Here is a tiny trained network, its code and every weight. The questions are about switching its units off for an input and a class, where a switched-off unit gives its printed mean instead of its output.

import numpy as np


def w(rows, s, z=0):
    codes = np.array(rows[::2]) - 128.0
    scale = np.full(codes.shape[1], s)
    scale[-1] = z or s
    return codes * scale


def norm(h):
    return h / np.sqrt((h * h).mean(-1, keepdims=True) + 1e-5)


def f(y):
    return y / 2 * (1 + np.tanh(0.7978845608 * (y + 0.044715 * y**3)))


def log_softmax(a):
    a = a - a.max(-1, keepdims=True)
    return a - np.log(np.exp(a).sum(-1, keepdims=True))


def net(x, mask):
    res = np.array(x, float).reshape(1, 5) / 4 @ E
    u = 0
    for l in range(4):
        y = f(norm(res) @ A[l][:, :-1].T + A[l][:, -1])
        res = res + np.where(mask[u : u + 5], y, B[l][:, -1]) @ B[l][:, :-1]
        u += 5
    return log_softmax(norm(res)[-1] @ U[:, :-1].T + U[:, -1])


A, B = {}, {}
E = w([
[94,113,79,130,165,93,143,138,177,97,156,101],'x0',
[189,131,122,105,174,134,195,193,140,138,55,118],'x1',
[132,140,138,207,169,149,163,107,107,155,157,115],'x2',
[139,156,121,127,114,249,168,72,203,133,137,166],'x3',
[159,130,120,183,129,84,147,121,118,140,125,145],'x4',
],0.011)
A[0] = w([
[134,193,83,143,151,155,131,2,122,91,117,114,49],'0.n0',
[153,189,95,81,94,185,129,158,115,77,146,147,3],'0.n1',
[171,101,145,108,108,133,139,139,171,16,111,89,91],'0.n2',
[98,38,65,191,190,86,124,148,134,118,142,163,41],'0.n3',
[246,96,179,191,75,74,81,142,110,208,160,95,60],'0.n4',
],0.0071,0.0033)
B[0] = w([
[110,38,27,163,110,194,185,129,115,99,134,150,206],'0.n0',
[114,39,133,127,212,107,77,87,175,134,102,16,146],'0.n1',
[124,106,65,149,152,126,175,49,84,137,69,140,172],'0.n2',
[104,78,76,151,128,95,110,163,151,167,130,66,213],'0.n3',
[185,2,149,148,85,142,150,113,131,63,118,118,253],'0.n4',
],0.0094,0.0033)
A[1] = w([
[135,194,116,184,147,210,112,110,241,219,236,225,21],'1.n0',
[114,173,60,5,184,135,211,127,162,170,157,107,46],'1.n1',
[129,136,53,147,161,3,133,209,160,184,231,22,20],'1.n2',
[101,104,89,54,94,88,21,145,111,107,212,165,121],'1.n3',
[56,182,153,158,55,104,4,172,128,77,173,96,4],'1.n4',
],0.0053,0.002)
B[1] = w([
[107,113,84,131,125,175,123,146,160,83,175,150,210],'1.n0',
[153,117,173,125,107,136,89,141,122,161,96,188,177],'1.n1',
[131,130,98,149,144,83,189,87,160,100,101,85,253],'1.n2',
[142,198,136,110,135,172,92,146,11,78,69,76,215],'1.n3',
[120,193,121,90,122,114,227,165,107,116,112,129,183],'1.n4',
],0.011,0.0047)
A[2] = w([
[179,191,113,34,177,219,139,164,169,128,85,114,2],'2.n0',
[97,64,99,4,63,79,10,141,92,102,123,155,101],'2.n1',
[145,171,146,153,132,187,137,177,228,218,58,128,102],'2.n2',
[138,109,172,149,154,147,67,147,126,226,121,145,113],'2.n3',
[121,134,112,200,176,51,156,88,170,149,164,2,103],'2.n4',
],0.0073,0.0034)
B[2] = w([
[116,33,219,35,196,110,178,20,203,115,152,61,197],'2.n0',
[84,192,144,185,202,39,7,144,216,137,170,192,231],'2.n1',
[96,138,146,44,146,126,191,215,28,133,144,107,197],'2.n2',
[159,57,191,189,132,172,214,3,160,117,196,87,127],'2.n3',
[16,38,36,180,33,130,184,208,239,10,71,63,254],'2.n4',
],0.008,0.0052)
A[3] = w([
[96,224,109,96,64,117,51,199,3,104,102,131,3],'3.n0',
[64,223,155,67,130,95,116,102,108,171,123,66,92],'3.n1',
[104,160,45,142,113,238,157,107,149,151,234,172,82],'3.n2',
[76,190,177,134,32,161,76,148,134,95,156,92,113],'3.n3',
[164,107,180,254,86,152,186,103,74,197,128,134,45],'3.n4',
],0.0073,0.0029)
B[3] = w([
[137,194,176,149,82,167,192,73,99,99,180,166,208],'3.n0',
[54,180,79,126,124,137,179,29,141,161,120,141,164],'3.n1',
[113,178,84,196,96,97,127,174,147,247,200,156,254],'3.n2',
[150,113,127,99,163,88,149,147,91,147,84,53,180],'3.n3',
[158,110,108,150,100,184,68,25,102,173,67,57,175],'3.n4',
],0.013,0.006)
U = w([
[176,144,84,73,160,94,148,197,122,132,90,183,20],'0',
[91,251,152,125,117,119,166,85,54,101,153,113,179],'1',
[48,146,158,81,188,119,35,83,183,151,117,147,85],'2',
[132,73,208,66,188,210,239,127,143,149,137,113,110],'3',
[107,151,53,183,112,193,151,152,143,233,213,171,216],'4',
[71,92,65,186,116,105,172,202,134,43,114,65,182],'5',
[191,86,163,185,103,187,91,82,74,160,81,63,143],'6',
[180,135,223,168,105,80,39,168,92,89,147,204,5],'7',
],0.014,0.0023)

Each question gives the input, the list of numbers given to net, and the class t.
The units are the neurons (one row each of A and B). Each row of codes is followed by its name. A weight is (code - 128) times the scale printed after its matrix; where a second scale follows, it is the last column's (A, B and U).
mask holds one flag per neuron, layer by layer. A switched-off neuron (its flag False) gives its mean, the last column of its row in B, instead of its output. The means were averaged over made-up inputs and are rounded, as every weight is.
A unit's drop is (log p(t) with every unit on - log p(t) with that unit switched off) / (log p(t) with every unit on - log p(t) with every unit switched off).
The circuit of an input: a set's keep is (log p(t) with only the set's units on - log p(t) with every unit switched off) / (log p(t) with every unit on - log p(t) with every unit switched off). Starting from the 12 units with the biggest drops (on a tie, the unit counted first), units are removed one at a time, each time the one whose removal leaves the highest keep (on an exact tie, the one counted first), for as long as the keep stays at least 0.8.
units of the circuit, in order: the units of the circuit, biggest drop first
k most important neurons: the k neurons with the biggest drops, biggest first
k most important neurons of layer l: the k neurons of layer l with the biggest drops, biggest first
drop of u: that unit's drop, to one decimal
input [-3,1,-5,-8,0], class 7: units of the circuit, in order : [2.n1]
input [-5,1,-6,5,-6], class 2: units of the circuit, in order : [2.n1; 0.n1]
input [6,3,0,4,0], class 3: 2 most important neurons : [1.n1; 2.n0]
input [-3,-6,0,-6,5], class 7: units of the circuit, in order : [0.n4; 2.n1; 1.n2]
input [6,2,-6,-6,-7], class 1: units of the circuit, in order : [1.n3; 3.n0; 2.n4]
input [-4,-8,-2,-3,8], class 7: 2 most important neurons : [0.n4; 2.n1]
input [5,-4,-8,3,7], class 1: 2 most important neurons : [1.n3; 0.n4]
input [6,3,-8,8,8], class 3: 2 most important neurons : [2.n0; 0.n1]
input [-6,3,-5,-4,8], class 7: units of the circuit, in order : [2.n1; 1.n2]
input [0,1,-7,6,7], class 3: 2 most important neurons : [0.n1; 2.n0]
input [3,6,-3,-1,3], class 0: 4 most important neurons : [1.n1; 0.n2; 0.n1; 0.n4]
input [-7,3,4,4,3], class 6: 3 most important neurons of layer 3 : [3.n4; 3.n1; 3.n0]
input [-7,8,2,3,7], class 6: 2 most important neurons : [3.n4; 0.n4]
input [4,4,-2,7,3], class 3: units of the circuit, in order : [2.n0]
input [-4,1,4,-4,-7], class 6: 2 most important neurons : [2.n3; 1.n3]
input [-2,8,-4,-6,3], class 0: 2 most important neurons : [2.n4; 1.n3]
input [8,6,5,1,-7], class 3: 3 most important neurons : [1.n1; 2.n0; 0.n1]
input [-6,-6,-6,1,6], class 7: 2 most important neurons of layer 3 : [3.n4; 3.n1]
input [-5,2,-6,-6,4], class 7: drop of 1.n3 : 0.0
input [4,-6,0,-2,-5], class 1: drop of 1.n3 : 0.4
